Below is a small trained network, with its code and all its weights. Each question gives an input and a class and asks what happens when units are switched off, that is, made to give their printed mean instead of their output.

import numpy as np


def w(rows, s, z=0):
    codes = np.array(rows[::2]) - 128.0
    scale = np.full(codes.shape[1], s)
    scale[-1] = z or s
    return codes * scale


def f(y):
    return y / 2 * (1 + np.tanh(0.7978845608 * (y + 0.044715 * y**3)))


def log_softmax(a):
    a = a - a.max(-1, keepdims=True)
    return a - np.log(np.exp(a).sum(-1, keepdims=True))


def net(x, mask):
    res = np.array(x, float).reshape(1, 4) / 4 @ E
    y = f(res @ A[0][:, :-1].T + A[0][:, -1])
    res = res + np.where(mask, y, B[0][:, -1]) @ B[0][:, :-1]
    return log_softmax(res[-1] @ U[:, :-1].T + U[:, -1])


A, B = {}, {}
E = w([
[132,4,111,144,75,93,91,176,80],'x0',
[151,172,64,190,69,77,167,121,148],'x1',
[169,144,151,154,145,106,90,162,137],'x2',
[53,143,210,206,169,83,124,129,55],'x3',
],0.013)
A[0] = w([
[124,192,43,217,27,28,177,103,113,72],'N1',
[105,13,105,127,104,62,176,190,112,127],'N2',
[155,203,168,62,161,96,174,76,129,139],'N3',
[218,102,5,35,147,182,116,164,219,59],'N4',
[109,253,114,112,163,135,173,122,143,54],'N5',
[88,110,177,50,199,236,59,161,91,69],'N6',
[131,58,95,122,84,95,59,115,91,104],'N7',
[104,163,146,145,197,200,164,131,226,9],'N8',
[126,228,120,141,181,169,122,55,132,82],'N9',
[125,82,200,73,160,189,102,130,119,37],'N10',
[7,176,162,223,159,88,118,126,27,57],'N11',
],0.0075,0.0013)
B[0] = w([
[166,195,35,129,179,160,139,246,180,222],'N1',
[238,98,153,127,157,222,99,120,92,193],'N2',
[154,84,150,139,133,200,126,120,71,176],'N3',
[83,253,191,59,65,38,118,49,186,253],'N4',
[188,134,113,159,150,208,83,85,105,191],'N5',
[73,152,46,100,196,119,148,211,235,198],'N6',
[169,80,194,168,142,150,52,80,24,179],'N7',
[192,68,200,128,23,241,97,169,65,173],'N8',
[232,33,147,120,95,171,171,117,113,188],'N9',
[137,158,53,154,210,216,202,171,207,172],'N10',
[32,226,195,25,81,69,47,121,169,233],'N11',
],0.0073,0.015)
U = w([
[69,207,166,66,70,103,92,67,142,169],'0',
[135,173,2,131,199,179,173,229,162,249],'1',
[195,77,162,135,118,213,98,98,52,9],'2',
],0.0098,0.0013)

Each question gives the input, the list of numbers given to net, and the class t.
The units are the neurons (one row each of A and B). Each row of codes is followed by its name. A weight is (code - 128) times the scale printed after its matrix; where a second scale follows, it is the last column's (A, B and U).
mask holds one flag per neuron, in row order. A switched-off neuron (its flag False) gives its mean, the last column of its row in B, instead of its output. The means were averaged over made-up inputs and are rounded, as every weight is.
A unit's drop is (log p(t) with every unit on - log p(t) with that unit switched off) / (log p(t) with every unit on - log p(t) with every unit switched off).
The circuit of an input: a set's keep is (log p(t) with only the set's units on - log p(t) with every unit switched off) / (log p(t) with every unit on - log p(t) with every unit switched off). Starting from all 11 units, units are removed one at a time, each time the one whose removal leaves the highest keep (on an exact tie, the one counted first), for as long as the keep stays at least 0.8.
circuit, biggest first: the units of the circuit, biggest drop first
most important unit: the unit with the biggest drop
k most important neurons: the k neurons with the biggest drops, biggest first
drop of u: that unit's drop, to one decimal
input [-7,6,-1,-3], class 2: circuit, biggest first	[N8 N9]
input [5,-5,8,3], class 1: circuit, biggest first	[N6]
input [-5,-5,3,1], class 1: 2 most important neurons	[N6 N10]
input [-4,8,-3,5], class 1: 2 most important neurons	[N1 N4]
input [-7,-7,4,-5], class 1: 2 most important neurons	[N6 N10]
input [-2,0,-7,1], class 2: circuit, biggest first	[N4 N1]
input [-3,7,-1,-7], class 0: 3 most important neurons	[N4 N6 N10]
input [4,-5,4,-5], class 0: 2 most important neurons	[N4 N1]
input [1,8,0,4], class 1: 2 most important neurons	[N1 N4]
input [-2,4,1,2], class 1: 2 most important neurons	[N4 N1]
input [-1,2,-3,1], class 1: 3 most important neurons	[N4 N11 N7]
input [1,-4,7,-6], class 0: 2 most important neurons	[N4 N1]
input [-1,5,8,-6], class 0: drop of N10	0.1
input [6,1,-2,-2], class 2: drop of N11	0.0
input [5,4,5,-3], class 2: drop of N5	-0.1
input [-3,-1,7,-1], class 2: drop of N11	0.4
input [5,2,4,2], class 2: most important unit	N4
